Rows are numbered. After the first four, each row is followed by the numbers of the three nearest rows among all rows above it, by straight-line distance, nearest first.
0: 6,2,-6,-21,4,-17,15,-31,3,0,6,7,26,-7,-28,4,-15,0,1,-4,-8,-3,-1,6,23,-3,2,9,-1,8,4,10,-4,-12,-3,15,27,6,4,3,29
1: 7,9,1,-9,-5,-22,18,-1,-3,11,-4,-1,23,-5,-36,-4,-5,-6,9,1,-5,2,-8,-1,2,4,12,-8,6,10,-32,12,-3,-5,-7,13,42,2,-3,15,23
2: -4,-7,6,-10,-1,2,22,-12,-10,-2,1,1,18,8,-19,1,-27,-6,-17,-6,-13,11,-8,1,24,1,-3,4,14,3,-29,4,-11,13,0,7,19,0,18,-9,19
3: -15,2,21,-20,6,-13,14,-17,-1,4,4,-1,16,-10,-12,-13,-10,-16,-12,-17,-3,1,-15,1,33,-5,5,1,5,11,-22,11,-12,2,5,23,7,1,1,-1,19
4: 1,4,7,-23,-3,-26,10,-8,-13,16,-2,0,16,-3,-27,-6,-14,1,10,2,-14,-10,-14,-12,1,2,1,-5,-7,14,-14,8,3,-18,10,9,23,14,5,7,32 : 1 0 3
5: 8,-6,1,-17,3,-18,21,-10,-8,14,9,9,8,-7,-27,-18,-12,-11,-8,2,-8,1,-18,-6,15,-6,13,3,5,6,-22,5,-18,-4,6,14,33,8,3,6,25 : 1 4 3
6: -8,-5,1,-12,0,-5,14,-3,-14,3,-7,10,20,-1,-23,-3,-20,-4,-15,0,-24,0,-6,5,20,-10,-15,2,5,3,-21,5,-8,-5,14,10,30,12,10,8,25 : 2 5 4
7: -18,-19,1,-15,7,19,10,-8,3,-17,4,3,14,-18,-2,13,-17,-25,-14,-25,-18,12,-7,14,31,-9,14,-5,12,2,-21,11,-8,16,17,10,27,6,-1,3,27 : 2 3 6
8: 5,-8,6,2,3,-29,1,-8,-13,17,2,4,30,-14,-9,-6,-10,-9,1,-2,-9,3,-10,8,19,-5,-4,2,14,8,-23,16,-18,-4,10,19,32,4,0,10,29 : 5 6 1
9: 11,-5,-7,-16,4,-27,9,4,-14,-1,13,7,16,3,-19,-7,-13,-7,0,-6,-2,14,-10,11,6,4,1,-8,19,-2,-16,11,8,5,-18,13,31,14,3,-6,19 : 1 5 8
10: -4,-6,5,-3,2,-23,-2,0,-8,17,8,4,17,-1,-9,-4,-18,-11,-10,-19,-12,3,8,-7,38,-2,-3,9,16,4,-26,19,-6,10,11,19,24,4,0,10,26 : 8 3 6
11: -4,-2,-7,-22,4,-31,21,-20,-1,8,1,11,24,-22,-16,-22,-15,-11,6,8,-8,-2,-13,1,6,3,-1,10,14,7,-6,4,-2,-9,-12,10,34,4,5,0,33 : 0 5 4
12: 0,-9,1,-15,7,-18,17,-14,-4,2,7,5,24,-16,-31,1,-20,-4,-10,-3,-5,1,-9,-3,14,-18,9,-5,-1,17,-3,22,-4,4,5,7,9,0,-3,13,30 : 0 5 3
13: 9,0,0,-14,0,-11,-3,-5,-15,24,4,-6,31,-8,-24,3,-21,-3,-11,-9,-14,12,-11,2,45,-6,7,-5,-3,6,-16,20,-11,7,6,8,20,-3,4,7,23 : 10 8 12
14: 0,4,6,-4,1,-12,8,-6,0,15,1,6,14,-13,-28,7,-3,-7,-2,6,-14,1,-9,-16,1,6,17,-9,4,4,-24,4,-10,0,5,18,42,4,-1,11,25 : 1 5 4
15: -11,0,1,-11,0,-6,4,-11,1,9,2,10,23,-3,-34,-1,-4,1,14,-14,-13,1,5,4,16,-23,-1,11,12,3,-10,13,-9,10,1,18,39,4,3,-8,27 : 0 6 8
16: -6,-8,14,-16,-3,-11,18,-20,0,5,9,0,13,6,-18,0,-24,-13,6,-14,4,2,-14,9,23,5,5,7,-5,7,-21,22,-10,8,4,14,18,3,12,1,18 : 3 2 5
17: -7,-7,-2,-21,0,-7,5,1,-11,7,-2,4,15,-19,-23,-4,-8,1,3,-25,-1,-5,-18,1,17,-14,6,-8,1,-3,-29,21,-12,16,13,15,37,4,-4,4,35 : 15 5 8
18: 6,-15,6,-10,-7,2,11,-9,5,-8,18,4,11,3,-10,7,-11,1,-10,-27,1,11,-12,12,19,-5,2,6,10,4,-26,25,-15,23,5,9,29,5,15,9,24 : 16 2 17
19: -11,2,14,-7,3,-19,10,-8,-2,13,-4,8,23,-5,-37,-12,-17,-10,5,9,-9,2,2,-1,15,14,10,-6,-3,7,-21,14,-4,-9,-7,6,5,2,-3,-1,25 : 4 1 12
20: -1,-7,11,-16,-2,-4,13,-11,-8,10,2,1,21,-16,-17,-10,-9,-21,4,-3,-14,0,-16,-1,34,-4,4,-9,7,4,-16,12,-16,5,-8,12,18,6,-2,5,23 : 3 5 13
21: 3,0,2,-1,3,-32,5,-11,-9,-1,-8,14,14,-8,-15,4,-3,-12,-15,-8,-12,4,-12,-2,16,1,5,-13,9,12,-19,13,-7,-2,0,10,34,8,0,-4,20 : 8 14 5
22: -1,2,6,-10,-9,-17,-2,-3,-4,12,11,8,16,-12,-21,2,-16,-4,6,-3,-20,-4,-15,8,25,2,-8,-1,9,11,-23,8,-22,-4,1,15,24,1,-5,7,28 : 8 20 6
23: -10,-3,4,-18,5,-18,23,-17,-6,-1,5,2,22,5,-42,2,-24,-13,4,-11,-2,16,0,7,-2,6,8,-6,10,1,-15,7,11,2,3,2,32,4,8,1,26 : 9 1 16
24: 6,-5,6,-7,-1,-23,-8,0,-16,14,5,-1,19,-9,-20,-5,-12,-12,1,-17,-23,6,-8,6,35,1,7,-4,-1,-3,-9,19,7,9,0,10,23,-4,8,3,30 : 13 10 20
25: -8,-13,6,1,0,-23,10,-13,-5,12,-11,5,15,-5,-10,-5,-17,-13,14,-10,-2,-1,-5,4,17,-13,6,9,0,5,-17,27,-14,10,5,19,31,3,11,-11,13 : 16 8 15
26: -17,-2,14,-13,-2,-13,1,3,1,8,1,7,14,-8,-21,-6,-2,-5,-1,-12,-13,4,-4,4,31,5,4,-3,10,0,-13,20,-13,1,-2,19,-10,7,7,12,18 : 3 20 19
27: -1,1,14,-22,-4,-23,-6,-13,-16,13,-4,0,13,-10,-3,5,-13,-10,-1,-7,-19,-2,-14,-3,2,2,5,-14,0,6,-23,12,5,-5,10,10,14,-1,3,-7,24 : 4 21 24
28: -9,-7,-3,-8,5,-7,9,-4,1,12,18,2,23,-7,-8,8,-26,0,-3,-4,-17,5,-14,7,25,-10,-5,4,10,6,-17,14,-16,15,-4,7,18,4,8,3,30 : 22 2 20
29: -13,-13,12,3,9,-18,10,-3,0,8,2,1,11,0,-11,-8,-19,-10,-1,-8,0,6,-22,3,16,-7,2,3,5,10,-13,18,-13,7,1,16,27,-3,5,1,16 : 25 16 28
30: 1,10,-3,-2,6,-42,7,-7,-18,22,7,13,29,-6,-45,-13,-17,-9,8,7,-13,7,0,0,18,10,8,-4,-8,19,-26,1,12,-20,-15,18,44,-3,1,1,10 : 1 19 4
31: 3,0,13,-15,7,-21,-5,-17,-3,27,6,10,26,-7,-29,1,1,-5,2,-5,-24,5,-6,6,5,-4,12,-6,0,9,-23,2,12,-3,0,30,26,-3,17,-17,23 : 27 14 24
32: 23,15,9,-15,7,-46,15,-29,-10,32,-15,8,31,12,-33,-15,-15,-8,14,10,-24,0,-16,3,-9,16,-4,-15,0,10,-19,-11,13,-17,-14,15,34,5,-2,-4,10 : 30 4 1
33: 2,0,15,-11,2,-33,5,-13,6,12,14,4,16,-9,-9,-8,-20,-9,16,-1,-23,0,0,9,29,2,-9,-6,5,-1,-31,8,-10,4,-3,12,28,9,-3,4,27 : 22 8 20
34: 5,0,8,-17,1,-12,10,-20,1,2,11,18,14,2,-44,-5,-18,-8,9,-2,-13,7,4,4,30,-4,7,-5,1,1,-13,2,6,2,1,9,30,6,-6,-5,26 : 0 23 15
35: 2,-1,8,-3,-1,-26,3,-8,-9,14,12,10,19,-15,-29,-1,-20,-4,24,5,-16,-4,-14,4,24,1,-7,-14,7,8,-15,8,-11,-8,-17,9,26,11,-5,6,11 : 22 33 20
36: -6,-8,4,8,7,-6,3,-2,-3,11,6,-1,8,-9,-2,8,-20,6,-12,-6,-1,2,-1,3,41,-11,5,-3,12,3,-27,13,-2,16,6,18,18,3,2,14,22 : 10 28 29
37: -6,-2,20,-15,-2,-18,14,-3,-9,10,-3,-1,22,2,-11,-8,-6,-14,23,-13,-8,-1,-10,2,11,0,13,1,1,4,-18,14,-16,3,15,30,15,-8,5,-6,9 : 25 16 29
38: 5,-1,8,-18,0,-34,-5,-4,-5,8,6,0,17,-2,-28,-8,-9,-2,11,-14,-14,-2,-4,-1,26,-4,11,-10,9,3,-22,17,-4,10,-1,14,38,-3,-7,-3,26 : 24 33 22
39: -1,-9,12,-9,1,-5,-6,-4,-5,29,10,8,27,-13,-33,-19,-9,-7,-1,-5,-25,5,-3,5,36,3,9,-5,-7,14,-31,18,9,-6,-2,10,14,2,7,-6,21 : 24 19 13
40: -2,-6,4,2,14,-14,12,0,-6,9,0,4,14,-1,-1,-3,-27,-5,-8,-7,-4,3,-2,5,34,-5,-2,-4,10,-1,-29,19,2,12,5,16,23,2,5,15,22 : 36 10 29
41: -15,-8,15,-28,-3,-4,7,-9,10,-2,11,10,23,-3,-2,1,-3,-6,-4,-37,-7,14,-10,5,29,-14,13,4,14,7,-10,15,-15,30,27,32,14,2,9,6,29 : 18 3 7
42: 1,0,-2,-3,1,-25,4,4,-18,12,5,17,19,1,-33,-5,-26,-4,14,-17,-8,1,-10,1,29,0,-1,-17,4,-1,-18,8,2,3,-16,8,31,5,7,0,10 : 35 38 9
43: -6,-7,17,-4,-1,-28,14,-13,-5,19,3,5,28,-4,-38,-19,-8,-14,13,2,-13,2,-6,-2,9,7,-11,-2,13,12,-13,15,-3,-18,-10,13,15,6,-8,3,24 : 19 35 4
44: 6,-4,15,-12,-2,-23,-11,-4,-7,7,14,9,19,-10,-34,-15,-8,-7,-2,-5,-20,6,-10,6,37,-5,9,-10,-2,5,-26,7,-10,6,6,5,25,3,-4,-3,36 : 38 24 22
45: 12,-18,8,-18,0,-20,4,3,5,2,4,1,11,-8,1,-2,-21,-6,2,-10,-13,1,-11,2,18,-12,2,13,-2,6,-32,20,0,12,10,16,47,1,6,-11,19 : 25 29 38
46: 20,3,-1,-19,6,-55,19,-22,-16,18,-1,0,32,-4,-21,-26,-25,-7,23,13,-18,1,-14,-6,-1,17,-8,-2,-2,9,-15,3,20,-25,-18,14,57,7,-20,-5,10 : 32 30 11
47: -3,-3,-5,-4,-2,5,1,5,1,3,15,4,5,4,4,1,-18,2,-1,-16,-6,5,-11,8,30,-14,15,5,12,-8,-9,11,-6,15,14,15,6,11,7,16,7 : 36 40 28
48: -7,-5,2,-12,4,-24,4,-11,3,-2,16,-3,16,-2,-6,-3,-19,0,-4,-5,-8,9,-19,11,22,0,-1,4,-4,-5,-11,11,-11,20,12,16,18,-11,10,0,17 : 29 28 16
49: -1,-17,-2,-18,-4,21,-4,1,16,-9,12,2,26,-18,7,8,-13,-1,-25,-39,1,8,-13,6,34,-38,2,2,4,0,-15,29,-25,39,23,16,-11,6,6,16,18 : 41 47 18
50: -4,-10,-1,-9,5,5,10,-1,-5,10,12,-3,18,-10,-24,-17,-18,-9,-27,-22,-5,11,-16,0,39,-1,16,0,8,5,-29,8,-13,14,13,11,14,4,12,-3,24 : 2 3 13
51: -6,-12,6,7,9,-12,1,-11,-11,6,-3,2,14,-5,-10,-4,-17,-7,-6,-7,-2,-5,-7,1,23,1,0,-9,4,6,-25,24,-1,-3,-5,19,34,-4,8,5,18 : 40 29 21
52: 5,-7,-4,4,0,-4,10,-6,-5,12,-10,5,20,-10,-13,-8,-19,-4,1,-8,-14,1,-12,2,35,9,4,-7,10,14,-42,12,-2,-9,5,9,50,7,-12,-10,21 : 51 21 8
53: 2,-1,5,-23,3,-22,14,-10,-4,11,3,-1,34,9,-19,-3,-24,-7,13,6,-3,3,-15,3,11,8,3,-7,8,1,-14,3,10,-2,-5,12,10,1,6,-5,5 : 19 9 23
54: -18,-4,12,-5,7,-4,8,-15,-8,-1,11,5,23,-5,-25,-3,-22,-1,4,-6,-10,14,0,6,0,5,4,-4,-13,0,-19,10,-7,-5,1,13,6,-4,2,10,19 : 19 16 23
55: 12,-2,8,-18,9,-21,-3,-8,-13,18,0,-3,25,-10,-14,-9,-7,0,4,-5,-15,4,-13,0,2,6,3,-2,-1,12,-34,8,10,-6,3,18,15,10,4,-5,22 : 27 31 4
56: 6,-5,13,0,-1,-18,13,-6,-5,3,0,4,28,11,-24,0,-12,-7,13,-5,-3,6,-8,-2,24,10,9,-2,-4,17,-14,10,5,-15,9,17,46,7,3,10,25 : 1 51 4
57: 9,-5,5,-1,0,-19,-2,-18,-5,5,8,1,4,0,-27,5,-14,-14,-14,-8,-6,2,-7,-7,2,1,12,-4,-3,-4,-23,19,-7,16,-6,10,48,-9,3,7,15 : 14 51 21
58: -10,-10,14,0,3,-14,6,-17,-11,11,-7,11,11,-3,-16,-5,-9,-4,-2,1,-4,-3,-14,4,21,7,0,2,8,-1,-9,26,-13,2,2,15,26,6,5,-2,25 : 51 29 25
59: -3,4,6,-10,1,-21,9,-7,3,13,15,0,13,-13,-6,1,-14,7,3,0,-8,4,-20,10,16,5,-5,8,-2,6,-21,12,-10,14,5,18,3,3,7,4,26 : 48 28 22
60: -18,-14,1,-9,5,-14,2,11,-7,-1,15,-1,6,-5,-1,-2,-21,2,-12,-20,-7,2,-3,1,49,-15,13,3,12,-4,-16,9,-6,16,9,22,12,2,14,12,15 : 36 47 40
61: 13,-6,3,-9,4,-19,17,4,-4,1,10,-1,14,-2,-27,-12,-13,6,3,-10,-13,9,-14,6,4,1,10,-12,15,14,-22,9,-2,-8,-4,14,34,15,1,-1,20 : 9 1 5
62: -6,-13,8,-20,1,6,10,2,8,-6,12,0,3,1,-11,12,-7,-3,-9,-21,-19,8,-15,4,31,-13,5,16,11,7,-24,17,-5,9,0,3,22,0,17,11,14 : 18 28 47
63: 3,-7,-2,-15,-2,-29,-5,-1,-9,3,-7,10,13,-17,-17,0,-4,-19,-22,-7,-18,9,-9,11,15,9,8,2,5,8,-10,15,1,0,-5,17,13,-4,11,1,27 : 21 24 27
64: 13,-5,9,3,3,-21,22,-10,-8,28,6,1,39,-10,-17,-2,-11,3,3,4,-9,0,-2,7,37,9,2,-6,5,18,-29,1,-1,-5,3,21,32,9,7,5,24 : 8 56 52
65: 3,-2,7,-13,-9,2,-2,-3,0,5,10,-6,18,-9,-25,5,-18,-8,1,-1,-5,5,-1,-12,-7,-1,21,-15,4,7,-13,7,-11,-6,12,15,18,2,12,1,26 : 14 54 27
66: -8,-4,5,-18,-1,-3,-4,-15,-10,-4,-4,-8,20,-25,-3,11,-13,-8,-22,-20,-25,4,-14,4,15,-15,11,-8,11,8,-19,20,-7,13,14,8,28,4,8,4,30 : 7 17 27
67: -2,-12,5,-15,3,-10,-3,-5,-5,12,4,3,13,-11,-3,-7,-20,5,10,-13,-15,3,-20,-5,14,-5,-10,-1,-5,8,-30,12,5,6,10,5,29,7,14,-4,27 : 45 55 27
68: -15,-2,-2,-16,-8,-14,9,-1,0,11,6,2,18,-13,-11,9,-26,-1,0,0,-5,9,-18,0,3,-3,0,-4,0,1,-24,17,-12,21,7,15,3,8,9,1,33 : 59 28 48
69: -9,-2,18,-16,3,-16,7,0,1,16,1,5,24,-9,-33,-12,-12,-3,-3,-3,-19,18,-4,-2,26,-2,8,-2,3,12,-29,20,6,-4,7,10,1,0,-2,5,16 : 39 19 26
70: -20,2,11,-3,-4,-8,6,-5,-5,8,6,9,15,8,-16,4,-7,-14,13,-2,-15,5,-11,-7,19,-2,6,2,17,-1,-14,15,-17,9,1,19,19,10,11,-5,9 : 58 29 37
71: -6,-3,13,1,2,-17,11,-15,-4,9,11,12,13,1,-15,-16,-17,-4,-7,-14,-22,-2,4,3,10,2,2,0,7,3,-26,15,-4,-1,-4,22,14,6,0,5,10 : 51 54 58
72: 1,-6,26,-10,-11,-25,-15,-3,-3,-1,3,9,6,-5,-28,-8,-9,-2,-9,-12,-31,0,6,2,37,1,11,-13,2,-2,-16,9,-11,16,2,15,18,8,4,5,18 : 44 24 38
73: -5,5,-5,-3,14,-44,10,-18,-26,20,-8,16,17,-1,-33,-12,-26,-7,19,19,-11,-14,-12,-10,26,10,-2,-13,6,9,-23,5,7,-26,-17,11,63,0,-4,-5,13 : 30 46 35
74: -4,-2,0,-1,8,-12,1,-12,-9,6,11,9,16,-2,-10,0,-20,-8,-4,-3,-12,-8,-6,-2,32,-6,11,-9,0,-1,-29,8,0,0,0,14,36,4,10,10,15 : 51 40 36
75: -7,-5,10,-17,3,-20,1,-5,-2,16,2,1,25,-5,-8,-1,-11,6,7,-5,-11,11,-11,-1,-5,-2,13,-8,5,1,-27,5,2,15,4,20,20,8,9,8,19 : 55 68 27
76: 2,-6,14,3,6,-22,3,-22,-11,20,3,4,15,-3,-6,3,-11,-9,-2,-2,-10,-3,-6,3,28,5,-3,-8,10,-3,-23,8,0,-2,6,11,28,4,0,5,10 : 74 51 58
77: 5,-10,-4,-17,3,-23,15,-15,-1,4,3,-2,8,-16,-10,-9,-19,-4,12,1,-15,5,-22,-1,12,10,-3,-3,8,4,-15,8,6,-8,-8,22,48,2,-5,-8,15 : 11 61 9
78: 5,-3,-2,-4,8,-4,-10,-2,-17,16,15,-5,22,-2,-29,6,-12,-5,-4,-12,-22,5,-16,-1,23,-4,17,-6,4,8,-11,14,-16,-4,13,9,29,-3,11,2,12 : 13 24 74
79: 3,-11,-6,-23,5,-8,14,3,0,5,6,6,11,-16,-7,-16,-17,-2,5,-4,-14,-1,-22,-12,18,4,-2,2,3,-1,-25,19,-5,-2,14,20,31,11,8,-5,33 : 67 5 45
80: 11,5,1,-20,0,-28,5,-8,-11,0,14,-7,25,6,-28,-22,-20,-7,-6,-5,-14,0,-10,-14,6,4,0,-9,2,20,-12,3,-7,-7,18,18,29,7,2,2,29 : 4 5 61
81: -6,-9,5,-6,-1,16,8,-20,4,-4,21,-6,11,-13,-1,-3,-17,-5,-17,-24,-15,20,-6,18,37,-19,10,8,7,-9,-24,22,-6,29,23,12,23,5,-6,6,19 : 7 18 47
82: -2,-2,3,5,6,-36,9,-21,-5,22,3,10,17,-13,-28,-6,-18,-17,0,6,4,4,-4,-2,28,-4,14,3,2,17,-19,1,-11,-15,-6,18,41,4,-3,1,30 : 5 8 30
83: 5,-5,15,-10,-3,-7,5,-12,6,5,5,8,18,0,-34,-13,-9,-11,6,-8,-19,-3,-3,5,37,2,-1,-6,4,-5,-16,11,-8,5,10,11,36,8,-8,-1,34 : 34 44 38
84: -15,-11,-1,-9,-2,11,0,-2,-1,1,18,13,20,-7,-14,4,-7,-3,1,-10,-21,6,-11,-5,31,-9,2,-2,14,11,-4,8,-16,7,-4,12,21,-6,9,11,15 : 28 62 70
85: 5,-2,-6,-6,3,-27,5,4,-12,-3,3,8,13,-7,-20,-1,-19,4,-2,-10,-13,14,-11,12,5,-1,-2,-7,12,-6,-22,18,-4,5,-9,18,28,9,-11,2,11 : 9 61 21
86: -7,-3,-4,-3,-5,3,-9,-10,-7,16,18,1,22,-7,-7,15,-16,-1,-9,-9,-19,17,-13,7,30,-8,-5,4,15,1,-13,15,-28,11,8,9,31,-3,17,2,25 : 28 84 78
87: -6,3,18,-21,3,-3,18,-2,-1,13,-10,2,10,0,-7,-3,-2,-6,0,-23,-1,4,-12,9,20,-9,5,0,5,4,-19,11,-1,17,9,15,12,0,9,2,20 : 3 16 37
